Below are the code and all the weights of a small trained network. Each question names an input and a target symbol and asks about switching units off, where a switched-off unit gives its printed mean instead of its output.

import numpy as np


def w(rows, s, z=0):
    codes = np.array(rows[::2]) - 128.0
    scale = np.full(codes.shape[1], s)
    scale[-1] = z or s
    return codes * scale


def norm(h):
    return h / np.sqrt((h * h).mean(-1, keepdims=True) + 1e-5)


def softmax(a):
    e = np.exp(a - a.max(-1, keepdims=True))
    return e / e.sum(-1, keepdims=True)


def log_softmax(a):
    a = a - a.max(-1, keepdims=True)
    return a - np.log(np.exp(a).sum(-1, keepdims=True))


def net(x, mask):
    ids = ['αβδεζηθμπφψω'.index(c) for c in x.split()]
    T = len(ids)
    res = E[ids] + P[:T]
    u = 0
    for l in range(3):
        r = norm(res)
        for j in range(2):
            rows = slice(2 * j, 2 * j + 2)
            q, k, v = (r @ M[l][rows].T for M in (Q, K, V))
            z = softmax(np.where(np.tri(T) > 0, q @ k.T / 2**0.5, -1e9)) @ v
            o = O[l][rows]
            res = res + np.where(mask[u + j], z, o[:, -1]) @ o[:, :-1]
        u += 2
    return log_softmax(norm(res)[-1] @ U[:, :-1].T + U[:, -1])


Q, K, V, O = {}, {}, {}, {}
E = w([
[138,138,171,118,74,199,124,182,116,165,45],'α',
[178,228,151,31,78,139,131,132,135,82,99],'β',
[107,223,121,108,150,97,71,107,77,114,212],'δ',
[179,128,85,83,120,110,83,156,123,182,149],'ε',
[127,73,105,86,184,55,85,139,94,64,67],'ζ',
[16,123,84,18,122,197,173,111,71,116,122],'η',
[103,119,189,159,71,121,73,102,117,71,120],'θ',
[92,116,87,109,37,59,147,28,180,138,142],'μ',
[171,169,167,176,148,54,208,90,145,149,123],'π',
[142,137,152,138,162,212,111,89,182,143,141],'φ',
[110,104,191,110,132,134,153,143,117,165,173],'ψ',
[248,70,159,129,101,152,147,53,79,127,181],'ω',
],0.014)
P = w([
[154,195,109,127,106,129,107,35,2,202,15],'0',
[153,184,121,97,124,112,146,73,67,150,78],'1',
[158,138,119,111,119,123,151,80,96,140,108],'2',
[146,137,125,100,144,94,147,120,152,114,137],'3',
[127,150,156,80,135,82,141,127,182,118,160],'4',
[167,110,209,32,172,38,127,139,195,121,179],'5',
],0.0071)
Q[0] = w([
[137,143,143,100,88,124,49,119,144,154,83],'0.h1',
[118,112,29,216,122,170,112,152,103,123,107],'0.h1',
[134,128,51,217,134,186,139,137,105,196,131],'0.h2',
[177,253,139,82,85,142,142,108,66,101,146],'0.h2',
],0.0063)
K[0] = w([
[92,100,133,210,168,130,96,67,174,135,167],'0.h1',
[99,216,94,128,110,158,89,104,52,201,2],'0.h1',
[65,176,157,141,113,112,83,60,47,192,8],'0.h2',
[89,34,52,154,222,85,101,113,153,153,122],'0.h2',
],0.0055)
V[0] = w([
[172,136,95,148,132,162,201,99,124,121,172],'0.h1',
[138,181,1,171,140,153,94,213,121,110,118],'0.h1',
[122,79,107,161,177,121,110,102,102,129,191],'0.h2',
[114,102,147,170,172,157,163,113,142,30,83],'0.h2',
],0.0066)
O[0] = w([
[152,100,110,123,182,114,117,44,67,187,46,92],'0.h1',
[117,101,254,44,116,66,77,127,150,228,152,2],'0.h1',
[111,56,105,170,156,100,144,121,63,163,193,100],'0.h2',
[86,107,228,107,135,126,212,36,86,91,123,95],'0.h2',
],0.0059,0.004)
Q[1] = w([
[123,134,56,140,218,94,141,139,159,38,97],'1.h1',
[209,138,10,186,119,171,129,35,29,120,106],'1.h1',
[161,106,72,212,97,182,143,16,3,138,101],'1.h2',
[221,233,3,65,95,116,149,111,108,18,98],'1.h2',
],0.007)
K[1] = w([
[160,108,183,120,106,170,203,163,153,104,199],'1.h1',
[222,108,82,175,155,226,143,108,36,108,164],'1.h1',
[156,107,67,162,157,192,121,116,1,208,85],'1.h2',
[203,96,115,173,142,154,210,97,225,138,196],'1.h2',
],0.008)
V[1] = w([
[48,168,128,148,138,182,223,253,49,127,151],'1.h1',
[170,40,188,94,3,94,215,104,127,174,212],'1.h1',
[210,88,184,96,168,177,104,189,47,94,153],'1.h2',
[188,177,195,158,196,30,210,167,141,166,95],'1.h2',
],0.0057)
O[1] = w([
[154,147,100,123,70,122,209,255,107,102,149,2],'1.h1',
[100,223,15,160,106,217,68,113,89,142,42,3],'1.h1',
[182,108,173,104,205,191,75,192,12,90,134,189],'1.h2',
[66,207,165,196,219,71,161,186,126,163,66,161],'1.h2',
],0.0068,0.0033)
Q[2] = w([
[34,175,168,167,86,127,113,254,76,200,110],'2.h1',
[117,97,111,201,105,173,89,92,56,134,82],'2.h1',
[192,175,247,78,109,123,91,145,147,158,220],'2.h2',
[109,142,151,221,99,216,144,130,87,198,160],'2.h2',
],0.0085)
K[2] = w([
[199,134,121,59,81,42,188,125,18,175,147],'2.h1',
[168,217,126,48,113,147,95,90,53,189,74],'2.h1',
[22,51,1,113,186,106,100,181,157,73,142],'2.h2',
[224,130,79,111,74,38,89,147,57,181,69],'2.h2',
],0.0069)
V[2] = w([
[226,136,203,163,180,215,152,91,191,187,142],'2.h1',
[126,95,26,32,219,135,155,166,152,160,118],'2.h1',
[225,210,126,200,145,79,106,110,118,94,193],'2.h2',
[199,36,142,180,123,81,67,174,174,106,1],'2.h2',
],0.0055)
O[2] = w([
[98,138,98,100,226,215,206,195,232,118,175,71],'2.h1',
[231,103,121,2,114,111,237,59,72,236,128,176],'2.h1',
[237,196,177,239,131,103,148,76,131,127,220,250],'2.h2',
[223,13,90,174,177,45,101,142,146,97,65,204],'2.h2',
],0.0058,0.0024)
U = w([
[93,79,173,156,76,204,103,220,146,187,61,244],'α',
[187,232,144,51,80,153,114,117,173,75,68,1],'β',
[84,179,176,122,130,123,73,120,80,168,242,136],'δ',
[174,116,71,105,126,126,46,211,165,249,151,129],'ε',
[146,47,186,87,158,52,103,99,100,106,114,141],'ζ',
[3,98,137,56,91,174,150,162,60,190,119,216],'η',
[87,107,158,211,69,156,52,164,147,24,144,102],'θ',
[108,96,53,129,29,101,117,43,196,151,131,88],'μ',
[91,172,127,212,165,86,194,133,127,189,71,133],'π',
[88,85,169,102,201,202,148,109,226,132,179,108],'φ',
[163,108,75,154,77,138,214,213,78,106,174,127],'ψ',
[156,129,52,158,166,221,100,78,61,119,103,136],'ω',
],0.0067,0.0048)

Each question gives the input, a string of symbols that net reads in full, and the target symbol t.
The units are the heads (2 rows each of Q, K, V and O). Each row of codes is followed by its name. A weight is (code - 128) times the scale printed after its matrix; where a second scale follows, it is the last column's (O and U).
mask holds one flag per head, layer by layer. A switched-off head (its flag False) gives its mean, the last column of its rows in O, instead of its output. The means were averaged over made-up inputs and are rounded, as every weight is.
A unit's drop is (log p(t) with every unit on - log p(t) with that unit switched off) / (log p(t) with every unit on - log p(t) with every unit switched off).
The circuit of an input: a set's keep is (log p(t) with only the set's units on - log p(t) with every unit switched off) / (log p(t) with every unit on - log p(t) with every unit switched off). Starting from all 6 units, units are removed one at a time, each time the one whose removal leaves the highest keep (on an exact tie, the one counted first), for as long as the keep stays at least 0.8.
units of the circuit, in order: the units of the circuit, biggest drop first
unit that matters most: the unit with the biggest drop
which heads matter: for each layer, one digit per head in row order, 1 if its drop is at least 0.15 and else 0, layers parted by /
drop of u: that unit's drop, to one decimal
input β η δ ζ, target η: units of the circuit, in order -> [2.h2]
input ζ θ ζ β π β, target π: which heads matter -> 00 / 01 / 00
input β δ ψ α, target ψ: which heads matter -> 10 / 10 / 00
input ζ ω η, target ω: which heads matter -> 00 / 10 / 00
input ζ β π ζ ψ θ, target ψ: which heads matter -> 10 / 10 / 00
input α ζ η β ω ε, target ω: units of the circuit, in order -> [0.h1, 1.h1]
input ζ θ ζ, target θ: which heads matter -> 10 / 00 / 10
input β β δ δ ζ ω, target ω: units of the circuit, in order -> [0.h1, 1.h1]
input ζ ζ β ζ, target β: which heads matter -> 01 / 10 / 01
input ε β ζ α, target ζ: units of the circuit, in order -> [2.h2, 1.h1]
input ζ ω ψ, target ω: which heads matter -> 10 / 00 / 00
input α β ζ δ β, target ζ: units of the circuit, in order -> [0.h1, 2.h2, 2.h1]
input δ ε β π θ, target π: units of the circuit, in order -> [1.h2, 0.h1]
input ζ ζ δ, target ζ: which heads matter -> 00 / 00 / 01
input ζ β θ φ ζ β, target φ: units of the circuit, in order -> [2.h1]
input β δ β, target δ: which heads matter -> 00 / 00 / 01
input ω β β, target ω: units of the circuit, in order -> [1.h1, 1.h2]
input β μ φ η δ, target φ: which heads matter -> 00 / 10 / 10
input ζ β ζ ζ ε, target ζ: which heads matter -> 00 / 10 / 01
input δ ω φ α, target ω: unit that matters most -> 0.h1
input π ζ β ψ δ π, target ψ: units of the circuit, in order -> [0.h1, 1.h1]
input ζ δ ζ, target δ: which heads matter -> 01 / 00 / 01
input ζ ζ β ζ ε, target ζ: drop of 1.h1 -> 0.2
input θ ζ ζ ω δ, target ω: drop of 1.h1 -> 0.5
